Here is a tiny trained network, its code and every weight. The questions are about switching its units off for an input and a class, where a switched-off unit gives its printed mean instead of its output.

import numpy as np


def w(rows, s, z=0):
    codes = np.array(rows[::2]) - 128.0
    scale = np.full(codes.shape[1], s)
    scale[-1] = z or s
    return codes * scale


def f(y):
    return np.maximum(y, 0)


def log_softmax(a):
    a = a - a.max(-1, keepdims=True)
    return a - np.log(np.exp(a).sum(-1, keepdims=True))


def net(x, mask):
    res = np.array(x, float).reshape(1, 7) / 4 @ E
    y = f(res @ A[0][:, :-1].T + A[0][:, -1])
    res = res + np.where(mask, y, B[0][:, -1]) @ B[0][:, :-1]
    return log_softmax(res[-1] @ U[:, :-1].T + U[:, -1])


A, B = {}, {}
E = w([
[240,138,128,195,162,206],'x0',
[76,170,22,174,207,138],'x1',
[139,91,68,138,70,87],'x2',
[73,197,232,245,90,139],'x3',
[121,163,185,119,178,165],'x4',
[124,148,160,125,160,150],'x5',
[182,108,170,167,211,2],'x6',
],0.0075)
A[0] = w([
[71,145,53,151,140,111,131],'neuron 1',
[64,116,105,117,104,85,254],'neuron 2',
[83,129,29,219,170,154,182],'neuron 3',
[74,177,128,207,76,90,92],'neuron 4',
[133,190,35,208,180,110,166],'neuron 5',
[121,244,25,170,114,96,181],'neuron 6',
[155,150,105,113,23,219,107],'neuron 7',
[114,236,177,121,84,109,156],'neuron 8',
[248,116,133,187,169,204,101],'neuron 9',
[178,150,142,151,185,50,74],'neuron 10',
[197,159,157,122,73,110,175],'neuron 11',
[113,226,180,192,126,184,101],'neuron 12',
[101,100,70,17,123,115,178],'neuron 13',
[150,38,86,60,196,174,120],'neuron 14',
[104,120,125,105,107,224,78],'neuron 15',
[172,131,69,41,159,137,61],'neuron 16',
[156,146,98,30,197,123,111],'neuron 17',
[130,169,103,106,84,171,85],'neuron 18',
[48,114,166,68,132,82,192],'neuron 19',
[74,223,47,86,54,255,62],'neuron 20',
[220,85,114,191,127,193,160],'neuron 21',
[186,92,141,194,159,31,104],'neuron 22',
[184,88,172,106,53,116,223],'neuron 23',
[98,170,173,51,97,83,97],'neuron 24',
[165,48,94,101,39,80,249],'neuron 25',
[138,108,106,21,168,117,124],'neuron 26',
[80,176,155,203,116,117,65],'neuron 27',
],0.0081,0.0036)
B[0] = w([
[119,122,157,109,172,147,177],'neuron 1',
[73,113,121,148,169,165,205],'neuron 2',
[145,130,186,116,166,163,216],'neuron 3',
[178,101,110,166,43,138,186],'neuron 4',
[99,127,188,110,163,161,214],'neuron 5',
[150,151,194,107,141,192,198],'neuron 6',
[138,177,136,37,148,73,219],'neuron 7',
[150,148,154,185,111,155,204],'neuron 8',
[100,91,27,133,128,101,236],'neuron 9',
[180,208,77,81,124,30,185],'neuron 10',
[122,112,175,122,226,153,191],'neuron 11',
[132,115,91,151,95,119,232],'neuron 12',
[141,123,97,162,115,156,230],'neuron 13',
[194,104,157,150,54,161,218],'neuron 14',
[103,142,99,96,119,81,186],'neuron 15',
[162,142,172,152,57,110,196],'neuron 16',
[190,108,171,173,72,134,196],'neuron 17',
[113,160,68,51,121,67,167],'neuron 18',
[2,57,68,119,151,143,204],'neuron 19',
[151,159,133,64,106,52,243],'neuron 20',
[37,19,8,162,168,143,222],'neuron 21',
[161,214,94,99,118,100,204],'neuron 22',
[115,157,191,111,211,225,229],'neuron 23',
[79,81,85,101,155,114,181],'neuron 24',
[142,187,143,147,157,159,254],'neuron 25',
[163,146,151,201,84,139,200],'neuron 26',
[151,107,152,147,56,98,186],'neuron 27',
],0.007,0.0082)
U = w([
[148,208,110,63,125,3,72],'0',
[129,143,137,131,139,147,254],'1',
[159,113,154,186,31,131,71],'2',
[132,139,175,108,188,171,92],'3',
[85,55,69,139,149,108,95],'4',
],0.013,0.0064)

Each question gives the input, the list of numbers given to net, and the class t.
The units are the neurons (one row each of A and B). Each row of codes is followed by its name. A weight is (code - 128) times the scale printed after its matrix; where a second scale follows, it is the last column's (A, B and U).
mask holds one flag per neuron, in row order. A switched-off neuron (its flag False) gives its mean, the last column of its row in B, instead of its output. The means were averaged over made-up inputs and are rounded, as every weight is.
A unit's drop is (log p(t) with every unit on - log p(t) with that unit switched off) / (log p(t) with every unit on - log p(t) with every unit switched off).
The circuit of an input: a set's keep is (log p(t) with only the set's units on - log p(t) with every unit switched off) / (log p(t) with every unit on - log p(t) with every unit switched off). Starting from the 12 units with the biggest drops (on a tie, the unit counted first), units are removed one at a time, each time the one whose removal leaves the highest keep (on an exact tie, the one counted first), for as long as the keep stays at least 0.8.
units of the circuit, in order: the units of the circuit, biggest drop first
most important unit: the unit with the biggest drop
top k neurons: the k neurons with the biggest drops, biggest first
drop of u: that unit's drop, to one decimal
input [-5,-3,-2,3,-7,-7,2], class 4: units of the circuit, in order -> [neuron 19]
input [-5,1,1,6,3,6,5], class 2: units of the circuit, in order -> [neuron 4; neuron 27]
input [-5,-4,5,1,-6,0,-2], class 1: units of the circuit, in order -> [neuron 25; neuron 23]
input [-4,5,-6,3,6,-1,6], class 0: top 3 neurons -> [neuron 10; neuron 23; neuron 21]
input [1,-8,-6,5,-6,-1,-7], class 3: top 3 neurons -> [neuron 23; neuron 11; neuron 10]
input [5,-2,6,-7,-5,3,0], class 2: top 2 neurons -> [neuron 14; neuron 16]
input [5,-2,-3,0,-3,2,3], class 4: units of the circuit, in order -> [neuron 21; neuron 9]
input [2,-4,-7,8,5,8,-5], class 2: units of the circuit, in order -> [neuron 12; neuron 27]
input [7,-2,-6,6,4,5,4], class 4: units of the circuit, in order -> [neuron 9; neuron 21; neuron 12]
input [-8,5,-3,-1,-8,3,6], class 4: top 4 neurons -> [neuron 19; neuron 2; neuron 20; neuron 7]
input [-5,-7,-3,-8,4,6,0], class 2: units of the circuit, in order -> [neuron 26; neuron 17]
input [0,2,5,-8,7,-1,-7], class 2: units of the circuit, in order -> [neuron 14; neuron 16]
input [-8,-5,-8,-6,-8,7,-8], class 0: top 4 neurons -> [neuron 20; neuron 7; neuron 21; neuron 18]
input [6,-6,-4,-2,-5,-6,1], class 3: units of the circuit, in order -> [neuron 23]
input [-6,-6,5,2,8,-1,-2], class 3: top 4 neurons -> [neuron 21; neuron 23; neuron 9; neuron 12]
input [4,-8,-2,-3,-5,-3,2], class 3: top 2 neurons -> [neuron 23; neuron 11]
input [-7,4,7,7,-6,-2,6], class 1: top 4 neurons -> [neuron 2; neuron 6; neuron 20; neuron 1]
input [7,0,4,4,-4,2,6], class 4: top 3 neurons -> [neuron 21; neuron 9; neuron 20]
input [6,3,5,3,-1,5,8], class 0: top 2 neurons -> [neuron 10; neuron 22]
input [5,6,-4,2,3,5,6], class 0: top neuron -> [neuron 10]
input [8,8,-4,4,7,5,8], class 0: top 2 neurons -> [neuron 10; neuron 22]
input [-6,-3,3,-1,-3,3,5], class 4: top 3 neurons -> [neuron 19; neuron 20; neuron 7]
input [2,4,-2,7,6,7,4], class 2: top 2 neurons -> [neuron 27; neuron 12]
input [8,0,7,0,0,4,-2], class 4: top 2 neurons -> [neuron 21; neuron 9]
input [-5,-6,0,5,-7,-2,2], class 3: drop of neuron 5 -> -0.1
input [-1,8,-7,5,-4,-1,1], class 3: drop of neuron 6 -> 0.3
input [3,-6,4,2,2,-4,-7], class 0: drop of neuron 7 -> 0.3
input [-6,2,-4,1,5,-1,1], class 4: most important unit -> neuron 19
input [-8,-1,-3,2,-1,5,5], class 4: drop of neuron 24 -> 0.1
